Below are the code and all the weights of a small trained network. Each question names an input and a target symbol and asks about switching units off, where a switched-off unit gives its printed mean instead of its output.

import numpy as np


def w(rows, s, z=0):
    codes = np.array(rows[::2]) - 128.0
    scale = np.full(codes.shape[1], s)
    scale[-1] = z or s
    return codes * scale


def f(y):
    return np.maximum(y, 0)


def softmax(a):
    e = np.exp(a - a.max(-1, keepdims=True))
    return e / e.sum(-1, keepdims=True)


def log_softmax(a):
    a = a - a.max(-1, keepdims=True)
    return a - np.log(np.exp(a).sum(-1, keepdims=True))


def net(x, mask):
    ids = ['ΠΨβζηω'.index(c) for c in x.split()]
    T = len(ids)
    res = E[ids] + P[:T]
    r = res
    for j in range(2):
        rows = slice(4 * j, 4 * j + 4)
        q, k, v = (r @ M[0][rows].T for M in (Q, K, V))
        z = softmax(np.where(np.tri(T) > 0, q @ k.T / 4**0.5, -1e9)) @ v
        o = O[0][rows]
        res = res + np.where(mask[j], z, o[:, -1]) @ o[:, :-1]
    y = f(res @ A[0][:, :-1].T + A[0][:, -1])
    res = res + np.where(mask[2:14], y, B[0][:, -1]) @ B[0][:, :-1]
    return log_softmax(res[-1] @ U[:, :-1].T + U[:, -1])


Q, K, V, O, A, B = {}, {}, {}, {}, {}, {}
E = w([
[191,100,182,186,148],'Π',
[97,190,130,161,48],'Ψ',
[159,237,247,200,167],'β',
[178,129,60,149,40],'ζ',
[224,110,230,234,126],'η',
[149,214,127,131,113],'ω',
],0.012)
P = w([
[109,108,104,90,192],'0',
[155,179,112,170,80],'1',
[108,79,171,27,138],'2',
[160,174,87,167,73],'3',
[105,120,58,125,226],'4',
[134,177,194,117,42],'5',
[112,69,209,3,114],'6',
[159,207,62,198,120],'7',
],0.012)
Q[0] = w([
[38,232,64,143,176],'head 0',
[77,196,232,44,167],'head 0',
[131,132,92,110,5],'head 0',
[151,91,172,5,73],'head 0',
[159,206,16,238,143],'head 1',
[182,163,167,59,71],'head 1',
[77,117,104,162,165],'head 1',
[121,140,186,37,87],'head 1',
],0.023)
K[0] = w([
[58,229,60,101,202],'head 0',
[111,219,249,28,171],'head 0',
[119,164,127,50,29],'head 0',
[180,82,231,11,19],'head 0',
[63,120,26,196,247],'head 1',
[124,87,150,44,113],'head 1',
[123,109,70,235,139],'head 1',
[141,99,185,51,100],'head 1',
],0.021)
V[0] = w([
[169,109,94,122,132],'head 0',
[90,143,103,126,146],'head 0',
[154,91,129,147,132],'head 0',
[131,124,120,115,125],'head 0',
[118,94,50,103,123],'head 1',
[139,226,108,110,78],'head 1',
[234,89,107,140,96],'head 1',
[115,131,137,220,7],'head 1',
],0.015)
O[0] = w([
[104,162,177,127,151,121],'head 0',
[119,88,143,123,126,97],'head 0',
[117,184,121,104,128,113],'head 0',
[104,127,158,143,125,119],'head 0',
[174,164,162,30,65,89],'head 1',
[40,218,182,108,92,129],'head 1',
[224,123,59,95,92,114],'head 1',
[125,249,30,146,227,2],'head 1',
],0.012,0.008)
A[0] = w([
[141,119,71,50,195,164],'neuron 0',
[125,75,122,97,125,161],'neuron 1',
[82,104,141,150,175,139],'neuron 2',
[52,115,68,84,162,71],'neuron 3',
[134,158,51,182,133,1],'neuron 4',
[120,97,123,103,205,109],'neuron 5',
[54,105,125,38,199,124],'neuron 6',
[95,111,77,25,157,162],'neuron 7',
[86,201,117,136,143,93],'neuron 8',
[100,49,128,17,200,113],'neuron 9',
[60,93,136,73,248,101],'neuron 10',
[80,91,153,19,171,54],'neuron 11',
],0.015,0.0064)
B[0] = w([
[154,134,179,196,112,169],'neuron 0',
[152,129,155,174,202,254],'neuron 1',
[111,158,5,116,133,232],'neuron 2',
[185,207,190,149,83,139],'neuron 3',
[36,68,75,36,72,158],'neuron 4',
[186,129,182,143,136,167],'neuron 5',
[189,181,132,198,50,181],'neuron 6',
[66,94,164,121,100,158],'neuron 7',
[157,106,142,76,220,173],'neuron 8',
[40,205,82,26,138,210],'neuron 9',
[116,45,166,39,53,178],'neuron 10',
[129,85,28,221,139,201],'neuron 11',
],0.02,0.0073)
U = w([
[106,39,180,162,138,172],'Π',
[180,87,147,157,58,124],'Ψ',
[117,2,160,150,82,5],'β',
[61,28,239,205,69,242],'ζ',
[168,3,172,216,105,44],'η',
[96,59,142,233,102,133],'ω',
],0.0058,0.0026)

Each question gives the input, a string of symbols that net reads in full, and the target symbol t.
The units are the heads (4 rows each of Q, K, V and O) and the neurons (one row each of A and B). Each row of codes is followed by its name. A weight is (code - 128) times the scale printed after its matrix; where a second scale follows, it is the last column's (O, A, B and U).
mask holds one flag per unit, heads first, then neurons. A switched-off unit (its flag False) gives its mean, the last column of its rows in O or B, instead of its output. The means were averaged over made-up inputs and are rounded, as every weight is.
A unit's drop is (log p(t) with every unit on - log p(t) with that unit switched off) / (log p(t) with every unit on - log p(t) with every unit switched off).
The circuit of an input: a set's keep is (log p(t) with only the set's units on - log p(t) with every unit switched off) / (log p(t) with every unit on - log p(t) with every unit switched off). Starting from the 12 units with the biggest drops (on a tie, the unit counted first), units are removed one at a time, each time the one whose removal leaves the highest keep (on an exact tie, the one counted first), for as long as the keep stays at least 0.8.
units of the circuit, in order: the units of the circuit, biggest drop first
unit that matters most: the unit with the biggest drop
top k neurons: the k neurons with the biggest drops, biggest first
drop of u: that unit's drop, to one decimal
input β ω ω β, target ω: units of the circuit, in order => [head 1; neuron 2]
input β ω Ψ ζ, target ω: units of the circuit, in order => [head 1; neuron 2]
input ω η ω β ω ω β, target β: units of the circuit, in order => [neuron 10; head 1; neuron 2]
input ω Π ζ ζ Π β ω ω, target η: top 2 neurons => [neuron 9; neuron 1]
input β ω Ψ ζ Ψ Π, target Π: units of the circuit, in order => [head 1; neuron 8]
input η ω ω Ψ, target β: units of the circuit, in order => [neuron 4; head 1]
input η ζ η ζ, target β: unit that matters most => neuron 4
input Π β ω η β ω Π Π, target ω: top 2 neurons => [neuron 2; neuron 10]
input ω Ψ β Π β, target β: units of the circuit, in order => [neuron 10; neuron 2; head 1]
input Ψ ω ζ, target ζ: top 3 neurons => [neuron 7; neuron 0; neuron 2]
input ω ζ Π β, target ζ: top 2 neurons => [neuron 2; neuron 11]
input Π β Ψ, target Ψ: drop of neuron 5 => 0.0
input ζ ω ζ ζ Π Π ω η, target η: drop of neuron 9 => 0.3
input η Π ζ ω Ψ β ω Ψ, target Π: drop of neuron 6 => 0.1
input ζ ζ Π Π Π, target Π: top neuron => [neuron 9]
input Π ω ζ Π, target η: top 2 neurons => [neuron 9; neuron 1]
